Here is a tiny trained network, its code and every weight. The questions are about switching its units off for an input and a target symbol, where a switched-off unit gives its printed mean instead of its output.

import numpy as np


def w(rows, s, z=0):
    codes = np.array(rows[::2]) - 128.0
    scale = np.full(codes.shape[1], s)
    scale[-1] = z or s
    return codes * scale


def f(y):
    return np.maximum(y, 0)


def softmax(a):
    e = np.exp(a - a.max(-1, keepdims=True))
    return e / e.sum(-1, keepdims=True)


def log_softmax(a):
    a = a - a.max(-1, keepdims=True)
    return a - np.log(np.exp(a).sum(-1, keepdims=True))


def net(x, mask):
    ids = ['αζλμφω'.index(c) for c in x.split()]
    T = len(ids)
    res = E[ids] + P[:T]
    r = res
    for j in range(3):
        rows = slice(2 * j, 2 * j + 2)
        q, k, v = (r @ M[0][rows].T for M in (Q, K, V))
        z = softmax(np.where(np.tri(T) > 0, q @ k.T / 2**0.5, -1e9)) @ v
        o = O[0][rows]
        res = res + np.where(mask[j], z, o[:, -1]) @ o[:, :-1]
    y = f(res @ A[0][:, :-1].T + A[0][:, -1])
    res = res + np.where(mask[3:15], y, B[0][:, -1]) @ B[0][:, :-1]
    return log_softmax(res[-1] @ U[:, :-1].T + U[:, -1])


Q, K, V, O, A, B = {}, {}, {}, {}, {}, {}
E = w([
[30,125,99,143,76,235],'α',
[200,85,214,182,91,109],'ζ',
[178,146,141,94,48,80],'λ',
[54,87,168,222,151,162],'μ',
[1,129,122,86,207,150],'φ',
[154,120,137,201,195,15],'ω',
],0.02)
P = w([
[2,183,158,59,112,147],'0',
[50,6,137,81,85,103],'1',
[115,68,113,105,96,128],'2',
[130,99,105,125,111,153],'3',
[147,112,91,137,111,168],'4',
[165,123,91,148,125,172],'5',
],0.0092)
Q[0] = w([
[121,249,109,83,164,163],'h1',
[145,96,63,113,91,180],'h1',
[167,202,149,78,139,153],'h2',
[66,136,1,73,143,44],'h2',
[178,128,85,44,246,139],'h3',
[20,95,159,121,173,136],'h3',
],0.009)
K[0] = w([
[91,114,212,30,189,161],'h1',
[186,27,78,55,25,128],'h1',
[78,64,15,76,22,99],'h2',
[118,158,32,137,211,108],'h2',
[9,111,181,132,171,2],'h3',
[87,110,111,130,159,206],'h3',
],0.0084)
V[0] = w([
[76,124,134,76,143,138],'h1',
[137,102,51,132,223,213],'h1',
[255,88,172,53,103,100],'h2',
[128,190,9,122,103,123],'h2',
[130,155,108,187,194,17],'h3',
[99,153,29,180,137,109],'h3',
],0.0065)
O[0] = w([
[137,27,100,208,68,152,136],'h1',
[145,80,124,100,91,55,79],'h1',
[236,106,111,115,2,144,3],'h2',
[135,137,49,212,207,181,25],'h2',
[68,233,27,147,26,198,170],'h3',
[143,155,135,127,58,158,151],'h3',
],0.0082,0.0057)
A[0] = w([
[74,121,50,160,108,127,111],'n1',
[110,139,169,172,91,131,126],'n2',
[91,105,128,107,95,208,180],'n3',
[101,98,140,146,186,97,149],'n4',
[112,111,85,82,206,112,86],'n5',
[90,154,160,62,108,112,217],'n6',
[200,167,3,161,99,166,1],'n7',
[162,116,153,180,98,136,180],'n8',
[98,71,172,120,127,110,95],'n9',
[182,138,111,66,117,100,209],'n10',
[74,229,103,73,106,186,145],'n11',
[115,125,103,12,154,128,151],'n12',
],0.013,0.0059)
B[0] = w([
[158,144,90,140,70,203,204],'n1',
[99,117,96,165,56,133,177],'n2',
[122,86,97,139,66,60,181],'n3',
[116,117,97,89,182,162,250],'n4',
[183,212,196,181,52,75,183],'n5',
[86,138,111,182,168,92,195],'n6',
[163,95,243,105,123,196,153],'n7',
[117,187,136,75,74,128,157],'n8',
[140,180,137,176,115,165,229],'n9',
[82,163,55,185,254,124,151],'n10',
[161,62,205,106,216,53,189],'n11',
[151,115,150,149,149,83,158],'n12',
],0.0083,0.014)
U = w([
[103,221,2,203,137,173,199],'α',
[153,219,158,191,84,125,128],'ζ',
[91,168,142,94,136,115,111],'λ',
[107,146,142,122,175,3,181],'μ',
[173,154,188,198,159,162,3],'φ',
[121,115,118,133,140,106,132],'ω',
],0.0082,0.0031)

Each question gives the input, a string of symbols that net reads in full, and the target symbol t.
The units are the heads (2 rows each of Q, K, V and O) and the neurons (one row each of A and B). Each row of codes is followed by its name. A weight is (code - 128) times the scale printed after its matrix; where a second scale follows, it is the last column's (O, A, B and U).
mask holds one flag per unit, heads first, then neurons. A switched-off unit (its flag False) gives its mean, the last column of its rows in O or B, instead of its output. The means were averaged over made-up inputs and are rounded, as every weight is.
A unit's drop is (log p(t) with every unit on - log p(t) with that unit switched off) / (log p(t) with every unit on - log p(t) with every unit switched off).
The circuit of an input: a set's keep is (log p(t) with only the set's units on - log p(t) with every unit switched off) / (log p(t) with every unit on - log p(t) with every unit switched off). Starting from the 12 units with the biggest drops (on a tie, the unit counted first), units are removed one at a time, each time the one whose removal leaves the highest keep (on an exact tie, the one counted first), for as long as the keep stays at least 0.8.
circuit, biggest first: the units of the circuit, biggest drop first
heads that matter: for each layer, one digit per head in row order, 1 if its drop is at least 0.15 and else 0, layers parted by /
drop when u is switched off: that unit's drop, to one decimal
input ζ φ ζ α, target ζ: circuit, biggest first : [h2]
input ζ ω ω μ μ μ, target ζ: circuit, biggest first : [h2, n4]
input ω ω μ μ ζ ω, target ζ: circuit, biggest first : [h3, n4, n7]
input λ ω ω ω, target ζ: circuit, biggest first : [h3, h2, n7]
input ζ ω ω ω ω, target φ: heads that matter : 111
input φ φ ω ζ ω λ, target μ: heads that matter : 100
input ζ ω λ, target α: heads that matter : 011
input μ λ λ, target α: heads that matter : 111
input μ ω ω ω ω ω, target φ: circuit, biggest first : [h3, n7, n11, h2]
input μ μ α, target μ: heads that matter : 010
input μ α ω λ φ, target μ: drop when n2 is switched off : 0.2
input φ λ μ ω μ ω, target α: drop when n11 is switched off : 0.6
input ζ ω λ μ, target ζ: drop when h2 is switched off : 1.8
